Input:
135  109  106  153  104  126
132  110  104  154  110  121
140  125  135  150  114  116
Output: 109

Input:
123  136  108  108  143
128  132  127  106  133
129  129  128  116  113
Output: 136

Input:
104  124  112  135  129  131
123  124  157  111  129  131
121  140  107  139  129  131
Output: 124

Input:
122  113  127  136  128
138  131  123  138  129
129  133  156  118  152
Output: 113

Input:
124  124  148  131  128  145  122
125  126  150  131  129  144  122
122  123  147  131  128  147  121
Output: 124

Input:
128  131  129  155
117   99  123  126
125  112  125  127
Output: 131

Input:
128  129  129  134  128  135  132
128  101  134  112  129  101  128
136  127  128  138  128  135  134
Output: 129

Input:
134  116  149  111  113
116  141  155  151  141
118  146  130  153  148
Output: 116
---
[120 138 119 131 136 104 123] ==> 119
[128 133 119 127 155] ==> 119
[129 154 124 123] ==> 124
[ 99 143 127 142] ==> 127
[112 120 135 133 105 126 137] ==> 135
[133 108 127 133 106] ==> 127
[121 125 104 148 141] ==> 104
---
Input:
[[129 158 131 136 132 129]
 [126 117 127 126 131 129]
 [130 121 126 124 124 127]]
Output: 136

Input:
[[127 103 130 134 144 119 115]
 [138 127 129 127 123 130 121]
 [142 109 145 144 119 131 108]]
Output: 144

Input:
[[139 106 115 134 126 136 137]
 [151 119 148 116 122 129 148]
 [132 105 146 117 136 130 133]]
Output: 126

Input:
[[152 130 123 131 123 132 123]
 [123 113 126 141 132 131 131]
 [137 150 147 114 135 132 126]]
Output: 123

Input:
[[126 123 132 106 115]
 [132 134 113 131 126]
 [137 135 117 121 111]]
Output: 132

Input:
[[113 150 124 118 137 134 128]
 [103 124 123 113 130 104 122]
 [118 148 130 121 132 139 144]]
Output: 137

Input:
[[151 117 110 125 138]
 [139 135 115 149 111]
 [117 122 130 128 123]]
Output: 110

Input:
[[141 118 120 123 105 149 131]
 [114 119 108 150 134 133 103]
 [123 139 150 113 120 133 144]]
Output: 105
---
139  138  125  120  126
122  121  125  137  100
-> 121

119  137  131  117  153  125  124
135  139  131  121  124  122  102
117  130  122  117  146  151  132
-> 139

124  139  133  154  126  135
137  127  126  121  108  134
-> 127

120  150  120  126  126  124
131  117  123  122  126  133
-> 117

118  130  118  131  114  104  114
110  129  143  139  124  139  139
151  126  105  142  106  139  121
-> 129

139  139  124  129
153  153  133  129
157  157  133  129
-> 153

147  129  113  154
110  127  100  125
105  127  107  125
-> 127

142  136  148  115  138  131
118  138  126  137  129  122
156  125  111  141   99  146
-> 138

148  146  141  112  128  139  117
128  116  129  105  122  130  119
-> 116

130  149  120  123  130  141
130  102  136  135  125  111
-> 102
---
[[120 105 154 129 130]
 [150 122 117 127 116]
 [147 116 112 143 124]] gives 122

[[115 108 120 117 122 124 123]
 [105 108 138 139 112 102 121]
 [107 114 138 120 124 127 123]] gives 108

[[136 114 132 130 122 147 153]
 [140 149 151 114 122 142 116]
 [132 117 125 110 129 136 155]] gives 149

[[129 128 152 122 107 109]
 [126 127 127 122 123 124]
 [129 127 127 122 123 124]] gives 127

[[121 128 121 133 120]
 [127 121 106 126 126]
 [131 134 124 127 134]] gives 121

[[130 131 134 129 135 129]
 [134 135 143 132 142 133]
 [138 135 145 135 150 142]] gives 135

[[109 133 132 118 105 134 128]
 [150 116 119 128 147 141 134]
 [114 122 140 129 150 130 140]] gives 116

[[138 129 121 130 145]
 [126 145 133 114 145]
 [117 132 139 130  99]] gives 145

[[139 138 136 152 133 125]
 [141 141 140 130 146 128]
 [141 132 127 145 142 122]] gives 141
---
array([102, 114, 107, 102]) gives 102, 102

array([[105, 127, 112, 111, 122],
       [126, 117, 129, 132, 117],
       [127, 136, 131, 117, 137]]) gives 105, 137

array([122, 117, 154, 100, 145, 146]) gives 122, 146

array([142, 138, 129, 135, 105, 107, 110]) gives 142, 110

array([[118, 152, 142, 120, 130, 128, 121],
       [107, 112, 114, 118, 142, 148, 110]]) gives 118, 110

array([112, 143, 118, 127, 105]) gives 112, 105

array([[133, 132, 150, 128, 117, 133],
       [128, 126, 132, 129, 123, 127]]) gives 133, 127
---
array([131, 135, 136, 132, 101, 130]) → 101
array([110, 100, 142, 115]) → 142
array([146, 133, 106, 128]) → 106
array([104, 120, 125, 127, 127, 117, 109]) → 117
array([141, 119, 114, 139, 107, 143, 117]) → 143
array([148, 152, 156, 123]) → 156
array([129, 140, 132,  99, 118, 131]) → 118
array([139, 135, 113, 117, 149, 131]) → 149
---
[157, 121, 145, 142, 147] → 147
[129, 124, 150, 121, 114] → 114
[132, 143, 152, 121, 122] → 122
[132, 134, 133, 124, 106] → 106
[148, 102, 140, 100, 122] → 122
[154, 128, 130, 138, 124] → 124
[101, 154, 121, 107, 102] → 102
[139, 112, 119, 129, 105] → 105
---
[[118 123 129 128 135]
 [128 130 126 127 136]
 [153 144 130 128 140]] Answer: 140

[[108 106 109 106 158  99 154]
 [138 138 127 143 118 143 113]] Answer: 113

[125 119 133 105 114 115 140] Answer: 140

[153 111 129 121] Answer: 121

[[102 148 137 115 146 135]
 [113 141 125 113 133 141]] Answer: 141

[[104 146 135 120 127]
 [107 139 131 113 118]] Answer: 118

[123 120  99 123 144 122 136] Answer: 136

[[115 115 123 127 123 121]
 [126 111 125 123 123 123]
 [131 135 118 132 151 132]] Answer: 132

[157 133 145 150] Answer: 150
---
[[132 135 137 138 134]
 [129 137 137 135 124]
 [131 142 150 148 140]]: 138

[[126 132 129 117 125 132 120]
 [126 129 127 124 129 130 127]
 [151 139 138 133 109 106 142]]: 132

[[135 113 135 123 118]
 [131 133 118 134 142]
 [112 141 138 143 150]]: 123

[[155 125 116 132 109 115]
 [103 110 132 117 132 152]
 [121 136 149 145 110 134]]: 109

[[129 116 120 120 123 136 119]
 [138 115 113 116 113 149 108]
 [130 118 114 104 115 151 111]]: 136

[[129 138 130 130 137]
 [125 122 129 127 124]
 [138 136 132 102 128]]: 130

[[125 129 131 126 129 129]
 [131 136 136 124 153 132]
 [139 142 115 130 126 128]]: 129

[[122 121 149 125 137]
 [128 128 129 127 128]
 [127 129 127 127 129]]: 125
---
[134 139 148  99 144 132 152] yields 139
[131 140 105 115 135 130 124] yields 140
[138 129 139 130 154 119 110] yields 129
[153 122 129 107 155] yields 122
[136 128 142 105 120] yields 128
[112 110 112 129 129 145 152] yields 110
[156 130 129 154 135] yields 130
---
[154 100 146 132 137 131 127]: 146

[[111 121 105 107 146]
 [137 131 127 113 151]]: 105

[[157 127 110 122 138 118 122]
 [156 127 110 122 138 118 123]
 [157 127 110 122 139 117 122]]: 110

[140 141 124 103]: 124

[[106 111 111 110]
 [118 122 126 123]
 [125 119 116 119]]: 111

[148 150 127 120]: 127

[[147 132 126 120]
 [127 122 112 107]]: 126

[121 104 111 133 112 125 125]: 111
---
[[139 131 136 133 126 129 129]
 [149 127 127 133 127 133 130]
 [144 129 136 134 126 129 129]] yields 126

[[119 135 120 136 133 118]
 [151 135 157 130 138 152]
 [136 122 154 142 125 138]] yields 142

[[106 150 151 105]
 [149 115 108 148]
 [104 149 150 104]] yields 149

[[143 146 126 103 109 148]
 [128 128 127 128 128 128]
 [128 132 131 131 129 128]] yields 131

[[112 141 109 150 142]
 [123 137  99 130 142]
 [105 146 105 155 149]] yields 105

[[123 148 129 136 134]
 [130 128 127 127 129]
 [123 149 129 131 132]] yields 129
